Here is a tiny trained network, its code and every weight. The questions are about switching its units off for an input and a class, where a switched-off unit gives its printed mean instead of its output.

import numpy as np


def w(rows, s, z=0):
    codes = np.array(rows[::2]) - 128.0
    scale = np.full(codes.shape[1], s)
    scale[-1] = z or s
    return codes * scale


def f(y):
    return np.maximum(y, 0)


def log_softmax(a):
    a = a - a.max(-1, keepdims=True)
    return a - np.log(np.exp(a).sum(-1, keepdims=True))


def net(x, mask):
    res = np.array(x, float).reshape(1, 7) / 4 @ E
    y = f(res @ A[0][:, :-1].T + A[0][:, -1])
    res = res + np.where(mask, y, B[0][:, -1]) @ B[0][:, :-1]
    return log_softmax(res[-1] @ U[:, :-1].T + U[:, -1])


A, B = {}, {}
E = w([
[61,86,98,101,153,10,194,128,131,135,202,60],'x0',
[115,34,222,179,86,116,21,160,152,76,209,141],'x1',
[223,83,172,239,169,165,208,215,136,205,115,89],'x2',
[117,166,108,96,230,151,170,18,201,102,174,36],'x3',
[138,72,12,177,180,15,38,183,192,176,98,233],'x4',
[182,108,58,85,2,3,162,179,212,20,177,64],'x5',
[153,48,138,7,131,50,46,87,73,196,207,90],'x6',
],0.0075)
A[0] = w([
[130,70,151,149,155,159,45,184,60,136,96,132,222],'n0',
[211,93,145,169,109,165,103,119,83,168,155,105,174],'n1',
[123,182,191,104,103,160,238,127,60,100,141,100,168],'n2',
[137,122,65,68,63,178,76,51,196,164,181,117,252],'n3',
[165,57,185,183,168,173,53,104,41,212,140,180,175],'n4',
[181,108,91,141,153,102,110,159,254,81,156,128,209],'n5',
[17,108,143,90,114,12,4,116,147,96,142,236,247],'n6',
[154,77,98,118,107,93,229,135,201,105,125,56,198],'n7',
[105,136,130,52,156,140,86,122,65,143,87,115,142],'n8',
],0.0071,0.0022)
B[0] = w([
[128,97,145,179,130,188,81,133,81,169,212,214,199],'n0',
[159,160,113,144,152,142,183,183,99,98,194,107,182],'n1',
[38,218,119,157,90,123,215,80,114,149,98,2,215],'n2',
[120,114,85,75,107,129,118,110,90,89,147,78,190],'n3',
[122,180,135,131,167,244,131,123,145,128,202,196,234],'n4',
[190,93,94,207,102,119,35,132,121,89,143,137,197],'n5',
[103,125,150,91,81,156,31,166,184,144,116,125,255],'n6',
[222,206,88,170,93,108,127,105,134,114,101,93,212],'n7',
[91,155,103,57,129,142,86,87,162,99,174,84,183],'n8',
],0.0086,0.013)
U = w([
[239,100,45,164,137,60,100,151,140,113,87,76,252],'0',
[169,83,93,217,104,124,129,195,150,231,171,198,95],'1',
[71,116,78,2,119,155,52,153,127,153,86,151,140],'2',
[54,157,120,185,221,74,142,127,165,151,135,144,140],'3',
[149,140,50,74,160,150,105,88,120,39,56,146,147],'4',
[88,134,214,149,141,173,126,140,35,118,238,175,57],'5',
[85,78,150,153,20,141,80,170,164,55,130,147,13],'6',
[88,169,106,125,80,139,186,122,120,172,107,40,116],'7',
],0.0083,0.0013)

Each question gives the input, the list of numbers given to net, and the class t.
The units are the neurons (one row each of A and B). Each row of codes is followed by its name. A weight is (code - 128) times the scale printed after its matrix; where a second scale follows, it is the last column's (A, B and U).
mask holds one flag per neuron, in row order. A switched-off neuron (its flag False) gives its mean, the last column of its row in B, instead of its output. The means were averaged over made-up inputs and are rounded, as every weight is.
A unit's drop is (log p(t) with every unit on - log p(t) with that unit switched off) / (log p(t) with every unit on - log p(t) with every unit switched off).
The circuit of an input: a set's keep is (log p(t) with only the set's units on - log p(t) with every unit switched off) / (log p(t) with every unit on - log p(t) with every unit switched off). Starting from all 9 units, units are removed one at a time, each time the one whose removal leaves the highest keep (on an exact tie, the one counted first), for as long as the keep stays at least 0.8.
units of the circuit, in order: the units of the circuit, biggest drop first
top k neurons: the k neurons with the biggest drops, biggest first
drop of u: that unit's drop, to one decimal
input [4,-3,0,-1,-4,8,8], class 0: units of the circuit, in order	n7
input [6,5,3,8,-4,2,7], class 0: units of the circuit, in order	n7, n4
input [-4,6,-8,-6,0,1,3], class 2: top 2 neurons	n6, n5
input [-7,-7,-5,4,-5,3,8], class 7: top 2 neurons	n2, n6
input [-8,3,2,1,5,-1,3], class 5: top 4 neurons	n4, n7, n0, n1
input [-1,-7,5,6,3,-6,5], class 5: top 2 neurons	n4, n2
input [4,1,6,8,7,-7,5], class 5: top 2 neurons	n4, n7
input [-8,7,2,-4,3,4,6], class 1: drop of n3	-0.1
input [0,0,8,-7,-2,-2,-4], class 5: drop of n4	0.1
input [-1,5,2,6,-3,7,-3], class 0: drop of n1	0.0
input [-3,2,8,0,2,-1,5], class 5: drop of n4	0.5
